Below is a small trained network, with its code and all its weights. Each question gives an input and a class and asks what happens when units are switched off, that is, made to give their printed mean instead of their output.

import numpy as np


def w(rows, s, z=0):
    codes = np.array(rows[::2]) - 128.0
    scale = np.full(codes.shape[1], s)
    scale[-1] = z or s
    return codes * scale


def f(y):
    return y / 2 * (1 + np.tanh(0.7978845608 * (y + 0.044715 * y**3)))


def log_softmax(a):
    a = a - a.max(-1, keepdims=True)
    return a - np.log(np.exp(a).sum(-1, keepdims=True))


def net(x, mask):
    res = np.array(x, float).reshape(1, 3) / 4 @ E
    y = f(res @ A[0][:, :-1].T + A[0][:, -1])
    res = res + np.where(mask, y, B[0][:, -1]) @ B[0][:, :-1]
    return log_softmax(res[-1] @ U[:, :-1].T + U[:, -1])


A, B = {}, {}
E = w([
[178,181,230,148],'x0',
[1,96,201,220],'x1',
[188,65,192,56],'x2',
],0.013)
A[0] = w([
[174,218,195,154,221],'N0',
[101,178,57,132,233],'N1',
[66,43,210,118,108],'N2',
[160,22,210,148,124],'N3',
[43,181,133,152,200],'N4',
[97,200,131,141,211],'N5',
[101,178,118,162,138],'N6',
[134,58,165,46,240],'N7',
[76,131,130,184,204],'N8',
[112,74,64,137,219],'N9',
[115,46,124,89,148],'N10',
[138,112,143,61,113],'N11',
[152,189,254,120,156],'N12',
[222,54,119,120,140],'N13',
[73,76,132,144,148],'N14',
[184,178,46,123,254],'N15',
[147,199,94,149,211],'N16',
],0.015,0.0058)
B[0] = w([
[205,247,106,79,241],'N0',
[21,148,170,60,207],'N1',
[62,58,176,95,210],'N2',
[115,54,184,74,205],'N3',
[111,143,228,165,210],'N4',
[109,190,186,125,184],'N5',
[136,167,181,170,172],'N6',
[202,79,80,108,219],'N7',
[107,107,190,143,204],'N8',
[32,123,103,121,195],'N9',
[193,81,75,211,172],'N10',
[198,131,110,149,170],'N11',
[169,141,200,62,250],'N12',
[198,114,107,130,206],'N13',
[94,126,121,197,185],'N14',
[122,109,81,60,245],'N15',
[57,202,105,66,194],'N16',
],0.012,0.017)
U = w([
[58,88,130,8,203],'0',
[105,233,66,99,71],'1',
[45,128,114,201,195],'2',
[154,178,182,209,94],'3',
[145,69,30,147,208],'4',
[182,140,102,111,78],'5',
[87,6,101,176,3],'6',
],0.013,0.006)

Each question gives the input, the list of numbers given to net, and the class t.
The units are the neurons (one row each of A and B). Each row of codes is followed by its name. A weight is (code - 128) times the scale printed after its matrix; where a second scale follows, it is the last column's (A, B and U).
mask holds one flag per neuron, in row order. A switched-off neuron (its flag False) gives its mean, the last column of its row in B, instead of its output. The means were averaged over made-up inputs and are rounded, as every weight is.
A unit's drop is (log p(t) with every unit on - log p(t) with that unit switched off) / (log p(t) with every unit on - log p(t) with every unit switched off).
The circuit of an input: a set's keep is (log p(t) with only the set's units on - log p(t) with every unit switched off) / (log p(t) with every unit on - log p(t) with every unit switched off). Starting from the 12 units with the biggest drops (on a tie, the unit counted first), units are removed one at a time, each time the one whose removal leaves the highest keep (on an exact tie, the one counted first), for as long as the keep stays at least 0.8.
circuit, biggest first: the units of the circuit, biggest drop first
top k neurons: the k neurons with the biggest drops, biggest first
drop when u is switched off: that unit's drop, to one decimal
input [5,0,2], class 5: circuit, biggest first -> (N1; N0)
input [1,6,-4], class 3: circuit, biggest first -> (N4)
input [1,-1,-6], class 1: top 2 neurons -> (N2; N3)
input [1,4,-8], class 3: top 2 neurons -> (N4; N6)
input [-6,8,1], class 6: top 2 neurons -> (N2; N0)
input [7,-1,1], class 5: top 2 neurons -> (N12; N1)
input [6,0,6], class 5: top 2 neurons -> (N0; N1)
input [6,0,0], class 1: drop when N0 is switched off -> 0.4
input [-3,5,3], class 6: drop when N0 is switched off -> 0.0
input [1,5,-3], class 3: drop when N4 is switched off -> 0.1
input [4,1,-1], class 3: drop when N15 is switched off -> 0.2
